Below is a small trained network, with its code and all its weights. Each question gives an input and a class and asks what happens when units are switched off, that is, made to give their printed mean instead of their output.

import numpy as np


def w(rows, s, z=0):
    codes = np.array(rows[::2]) - 128.0
    scale = np.full(codes.shape[1], s)
    scale[-1] = z or s
    return codes * scale


def norm(h):
    return h / np.sqrt((h * h).mean(-1, keepdims=True) + 1e-5)


def f(y):
    return np.maximum(y, 0)


def log_softmax(a):
    a = a - a.max(-1, keepdims=True)
    return a - np.log(np.exp(a).sum(-1, keepdims=True))


def net(x, mask):
    res = np.array(x, float).reshape(1, 7) / 4 @ E
    u = 0
    for l in range(2):
        y = f(norm(res) @ A[l][:, :-1].T + A[l][:, -1])
        res = res + np.where(mask[u : u + 9], y, B[l][:, -1]) @ B[l][:, :-1]
        u += 9
    return log_softmax(norm(res)[-1] @ U[:, :-1].T + U[:, -1])


A, B = {}, {}
E = w([
[44,96,78],'x0',
[133,5,191],'x1',
[92,158,182],'x2',
[124,128,134],'x3',
[128,129,126],'x4',
[133,123,121],'x5',
[129,129,128],'x6',
],0.011)
A[0] = w([
[119,76,208,4],'L0N1',
[195,181,227,108],'L0N2',
[3,139,164,94],'L0N3',
[12,100,74,7],'L0N4',
[67,97,90,54],'L0N5',
[174,102,75,211],'L0N6',
[111,126,161,51],'L0N7',
[107,213,120,54],'L0N8',
[132,174,191,113],'L0N9',
],0.011,0.0026)
B[0] = w([
[20,174,127,199],'L0N1',
[219,81,2,255],'L0N2',
[191,74,24,224],'L0N3',
[136,63,5,237],'L0N4',
[93,83,85,193],'L0N5',
[129,79,37,228],'L0N6',
[129,135,97,141],'L0N7',
[27,67,165,215],'L0N8',
[163,87,65,190],'L0N9',
],0.012,0.0045)
A[1] = w([
[90,115,170,152],'L1N1',
[124,253,79,80],'L1N2',
[146,54,173,170],'L1N3',
[57,136,154,206],'L1N4',
[142,93,62,193],'L1N5',
[128,71,189,61],'L1N6',
[151,92,108,234],'L1N7',
[187,167,164,245],'L1N8',
[249,156,174,80],'L1N9',
],0.018,0.0012)
B[1] = w([
[150,181,122,132],'L1N1',
[44,120,216,159],'L1N2',
[40,215,99,155],'L1N3',
[202,152,134,139],'L1N4',
[181,154,205,253],'L1N5',
[79,162,217,139],'L1N6',
[143,166,159,195],'L1N7',
[86,112,86,136],'L1N8',
[89,34,4,156],'L1N9',
],0.021,0.015)
U = w([
[44,144,190,88],'0',
[142,29,3,67],'1',
[193,115,150,255],'2',
[181,116,150,147],'3',
],0.011,0.0015)

Each question gives the input, the list of numbers given to net, and the class t.
The units are the neurons (one row each of A and B). Each row of codes is followed by its name. A weight is (code - 128) times the scale printed after its matrix; where a second scale follows, it is the last column's (A, B and U).
mask holds one flag per neuron, layer by layer. A switched-off neuron (its flag False) gives its mean, the last column of its row in B, instead of its output. The means were averaged over made-up inputs and are rounded, as every weight is.
A unit's drop is (log p(t) with every unit on - log p(t) with that unit switched off) / (log p(t) with every unit on - log p(t) with every unit switched off).
The circuit of an input: a set's keep is (log p(t) with only the set's units on - log p(t) with every unit switched off) / (log p(t) with every unit on - log p(t) with every unit switched off). Starting from the 12 units with the biggest drops (on a tie, the unit counted first), units are removed one at a time, each time the one whose removal leaves the highest keep (on an exact tie, the one counted first), for as long as the keep stays at least 0.8.
circuit, biggest first: the units of the circuit, biggest drop first
most important unit: the unit with the biggest drop
k most important neurons: the k neurons with the biggest drops, biggest first
top k neurons in layer l: the k neurons of layer l with the biggest drops, biggest first
drop of u: that unit's drop, to one decimal
input [4,2,-4,-2,-6,-5,-8], class 2: top 3 neurons in layer 1 : L1N9; L1N5; L1N7
input [-5,7,2,6,-4,8,2], class 0: circuit, biggest first : L1N3
input [-7,-6,5,-1,0,-7,4], class 1: 4 most important neurons : L1N9; L0N4; L0N1; L0N6
input [-6,-7,7,-6,-2,5,5], class 0: top 2 neurons in layer 0 : L0N8; L0N4
input [-2,6,-5,-3,-1,2,3], class 0: 2 most important neurons : L1N3; L0N2
input [6,-7,-7,5,-7,2,5], class 0: 3 most important neurons : L0N2; L1N2; L1N9
input [3,-1,-4,1,-4,-6,-8], class 2: 2 most important neurons : L1N9; L1N5
input [6,3,7,2,-3,6,2], class 1: 2 most important neurons : L0N3; L0N4
input [-4,-5,-6,-1,4,0,0], class 0: circuit, biggest first : L1N2; L0N3
input [4,-3,4,-1,0,6,7], class 1: 2 most important neurons : L0N4; L0N3
input [6,1,4,5,4,8,-4], class 1: 3 most important neurons : L0N4; L0N5; L0N3
input [-5,-2,5,4,4,-2,2], class 1: 2 most important neurons : L1N9; L0N1
input [-4,6,4,-6,-6,4,4], class 0: top 3 neurons in layer 0 : L0N4; L0N3; L0N6
input [4,-4,-8,-5,0,6,-5], class 3: top 2 neurons in layer 0 : L0N2; L0N3
input [8,3,4,-1,3,-1,-4], class 1: 2 most important neurons : L0N4; L0N5
input [-5,8,4,-8,8,3,1], class 0: most important neuron : L1N3
input [6,5,8,5,-4,0,6], class 1: 4 most important neurons : L0N4; L0N3; L0N1; L1N2
input [8,6,6,-7,7,1,2], class 1: 3 most important neurons : L0N4; L0N3; L1N2
input [3,-4,-7,4,-6,5,-7], class 2: top 2 neurons in layer 0 : L0N6; L0N1
input [2,-7,-5,-1,5,4,-5], class 0: most important unit : L1N2
input [5,8,-1,-2,-6,-7,8], class 0: top 2 neurons in layer 1 : L1N3; L1N5
input [-6,1,4,-1,2,3,3], class 1: drop of L0N4 : 0.1
input [-3,-8,0,3,8,4,0], class 0: drop of L1N2 : 0.4
input [-6,-2,6,6,0,8,-2], class 1: drop of L1N9 : 0.4
